Here is a tiny trained network, its code and every weight. The questions are about switching its units off for an input and a target symbol, where a switched-off unit gives its printed mean instead of its output.

import numpy as np


def w(rows, s, z=0):
    codes = np.array(rows[::2]) - 128.0
    scale = np.full(codes.shape[1], s)
    scale[-1] = z or s
    return codes * scale


def norm(h):
    return h / np.sqrt((h * h).mean(-1, keepdims=True) + 1e-5)


def f(y):
    return np.maximum(y, 0)


def softmax(a):
    e = np.exp(a - a.max(-1, keepdims=True))
    return e / e.sum(-1, keepdims=True)


def log_softmax(a):
    a = a - a.max(-1, keepdims=True)
    return a - np.log(np.exp(a).sum(-1, keepdims=True))


def net(x, mask):
    ids = ['ΓΘΠΨαβζηλστ'.index(c) for c in x.split()]
    T = len(ids)
    res = E[ids] + P[:T]
    q, k, v = (norm(res) @ M[0].T for M in (Q, K, V))
    z = softmax(np.where(np.tri(T) > 0, q @ k.T / 3**0.5, -1e9)) @ v
    res = res + np.where(mask[0], z, O[0][:, -1]) @ O[0][:, :-1]
    y = f(norm(res) @ A[0][:, :-1].T + A[0][:, -1])
    res = res + np.where(mask[1:13], y, B[0][:, -1]) @ B[0][:, :-1]
    return log_softmax(norm(res)[-1] @ U[:, :-1].T + U[:, -1])


Q, K, V, O, A, B = {}, {}, {}, {}, {}, {}
E = w([
[223,52,186,113,178,172,120,157,57],'Γ',
[147,124,128,172,49,163,249,186,106],'Θ',
[202,193,170,176,39,159,85,134,209],'Π',
[151,159,100,32,111,220,89,73,223],'Ψ',
[139,114,107,121,253,244,40,170,236],'α',
[176,98,185,100,181,48,134,139,185],'β',
[173,125,24,184,134,66,156,179,201],'ζ',
[167,164,150,124,163,174,145,129,68],'η',
[121,158,162,147,162,57,219,122,178],'λ',
[18,112,165,24,155,156,187,237,113],'σ',
[88,112,231,144,126,114,141,172,124],'τ',
],0.015)
P = w([
[3,81,2,153,116,5,86,142,31],'0',
[160,88,173,235,175,74,86,157,174],'1',
[178,107,130,197,206,162,107,158,136],'2',
[192,130,146,161,150,124,108,147,168],'3',
[186,122,133,153,161,158,114,164,143],'4',
[192,148,128,138,124,141,130,149,165],'5',
[192,147,124,128,117,142,132,153,169],'6',
[192,146,120,121,116,154,132,156,160],'7',
[200,146,130,117,115,146,122,163,173],'8',
[205,145,135,117,121,155,123,167,181],'9',
],0.007)
Q[0] = w([
[131,111,138,160,202,68,101,2,41],'head 0',
[44,136,77,115,84,114,74,57,118],'head 0',
[67,111,149,136,162,97,92,20,75],'head 0',
],0.0079)
K[0] = w([
[190,169,218,131,190,150,181,221,181],'head 0',
[158,127,228,168,216,162,144,102,174],'head 0',
[186,254,217,133,132,192,223,142,157],'head 0',
],0.0063)
V[0] = w([
[162,41,72,99,111,133,115,55,139],'head 0',
[71,109,99,116,97,171,117,163,158],'head 0',
[108,113,94,162,84,137,245,142,129],'head 0',
],0.012)
O[0] = w([
[168,113,100,98,122,110,159,24,117,4],'head 0',
[72,9,113,124,103,204,161,105,185,215],'head 0',
[130,141,115,149,158,145,241,92,147,175],'head 0',
],0.015,0.0019)
A[0] = w([
[155,147,161,155,136,147,134,196,143,112],'neuron 0',
[153,115,92,191,148,77,174,95,175,91],'neuron 1',
[164,203,130,81,120,76,92,181,101,218],'neuron 2',
[73,178,88,156,118,165,157,113,157,103],'neuron 3',
[144,120,146,153,102,145,110,165,221,253],'neuron 4',
[155,80,178,120,61,73,171,165,69,188],'neuron 5',
[194,112,224,157,152,166,175,113,111,178],'neuron 6',
[36,54,148,61,174,136,197,209,106,169],'neuron 7',
[111,91,112,196,141,84,94,121,134,176],'neuron 8',
[169,132,85,222,139,165,111,98,152,112],'neuron 9',
[62,117,229,93,119,97,214,65,130,213],'neuron 10',
[75,145,85,76,95,142,69,2,169,203],'neuron 11',
],0.0099,0.0026)
B[0] = w([
[54,118,178,30,120,136,158,185,104,235],'neuron 0',
[151,143,115,91,77,180,57,138,83,193],'neuron 1',
[207,5,182,123,88,148,170,116,161,237],'neuron 2',
[116,104,228,73,136,72,71,122,173,163],'neuron 3',
[71,157,105,120,115,152,155,83,30,254],'neuron 4',
[154,229,121,254,158,165,135,55,126,177],'neuron 5',
[121,168,101,92,59,112,81,69,185,230],'neuron 6',
[169,157,145,161,100,98,69,76,200,249],'neuron 7',
[135,240,70,75,203,110,137,124,149,161],'neuron 8',
[152,103,47,79,80,101,131,99,170,169],'neuron 9',
[163,78,96,103,107,190,96,112,145,201],'neuron 10',
[89,148,184,106,219,83,168,149,34,169],'neuron 11',
],0.0081,0.0084)
U = w([
[192,132,126,160,158,122,105,108,91,146],'Γ',
[126,110,140,181,127,188,238,112,116,253],'Θ',
[91,157,118,107,67,118,81,150,87,37],'Π',
[102,82,157,70,140,142,171,89,89,153],'Ψ',
[97,100,91,124,131,137,32,123,110,77],'α',
[168,93,150,122,154,48,109,156,147,57],'β',
[157,110,57,89,101,130,145,124,164,198],'ζ',
[145,108,179,115,128,134,167,246,59,127],'η',
[130,224,140,114,169,86,192,129,155,83],'λ',
[102,37,182,105,106,141,154,146,194,127],'σ',
[62,137,165,175,120,114,119,188,122,119],'τ',
],0.013,0.0027)

Each question gives the input, a string of symbols that net reads in full, and the target symbol t.
The units are the heads (3 rows each of Q, K, V and O) and the neurons (one row each of A and B). Each row of codes is followed by its name. A weight is (code - 128) times the scale printed after its matrix; where a second scale follows, it is the last column's (O, A, B and U).
mask holds one flag per unit, heads first, then neurons. A switched-off unit (its flag False) gives its mean, the last column of its rows in O or B, instead of its output. The means were averaged over made-up inputs and are rounded, as every weight is.
A unit's drop is (log p(t) with every unit on - log p(t) with that unit switched off) / (log p(t) with every unit on - log p(t) with every unit switched off).
The circuit of an input: a set's keep is (log p(t) with only the set's units on - log p(t) with every unit switched off) / (log p(t) with every unit on - log p(t) with every unit switched off). Starting from the 12 units with the biggest drops (on a tie, the unit counted first), units are removed one at a time, each time the one whose removal leaves the highest keep (on an exact tie, the one counted first), for as long as the keep stays at least 0.8.
circuit, biggest first: the units of the circuit, biggest drop first
most important unit: the unit with the biggest drop
k most important neurons: the k neurons with the biggest drops, biggest first
drop of u: that unit's drop, to one decimal
input α η α Ψ Γ σ α, target α: 2 most important neurons : [neuron 2; neuron 0]
input η Π Γ, target η: circuit, biggest first : [head 0; neuron 7]
input α Γ λ σ β β, target α: 2 most important neurons : [neuron 2; neuron 4]
input Γ λ λ λ ζ λ β α λ, target Γ: circuit, biggest first : [head 0; neuron 0]
input Π Π τ λ, target Π: most important unit : neuron 4
input σ Ψ α λ σ Π, target σ: 2 most important neurons : [neuron 3; neuron 5]
input η λ τ η Ψ η Ψ λ, target η: circuit, biggest first : [head 0; neuron 7; neuron 2]
input λ ζ σ Π ζ Π α λ Γ, target ζ: 2 most important neurons : [neuron 6; neuron 11]
input Ψ σ λ η Ψ β, target Ψ: circuit, biggest first : [head 0; neuron 11]
input Π σ Π, target Π: circuit, biggest first : [neuron 4; neuron 2]
input α σ σ, target α: circuit, biggest first : [head 0; neuron 2]
input λ σ σ Γ Ψ, target λ: 2 most important neurons : [neuron 2; neuron 10]
input ζ σ λ α, target ζ: circuit, biggest first : [head 0; neuron 9]
input τ Π σ α Ψ σ, target τ: circuit, biggest first : [head 0; neuron 2]
input Γ ζ α Γ α Ψ λ λ β τ, target Γ: 2 most important neurons : [neuron 5; neuron 0]
input η λ σ α, target η: most important neuron : [neuron 7]
input λ τ λ σ α σ, target λ: 2 most important neurons : [neuron 7; neuron 2]
input Γ Π α, target Γ: 2 most important neurons : [neuron 0; neuron 6]
input α Ψ ζ ζ Γ Γ τ η, target ζ: 2 most important neurons : [neuron 4; neuron 0]
input λ ζ λ Π, target λ: most important neuron : [neuron 10]
input ζ β Ψ λ, target ζ: drop of neuron 4 : 0.0
input β λ ζ ζ λ Ψ λ Ψ β Ψ, target Ψ: drop of neuron 7 : 0.2
input Θ ζ σ Π Γ Π α λ ζ λ, target Θ: drop of neuron 5 : -0.1
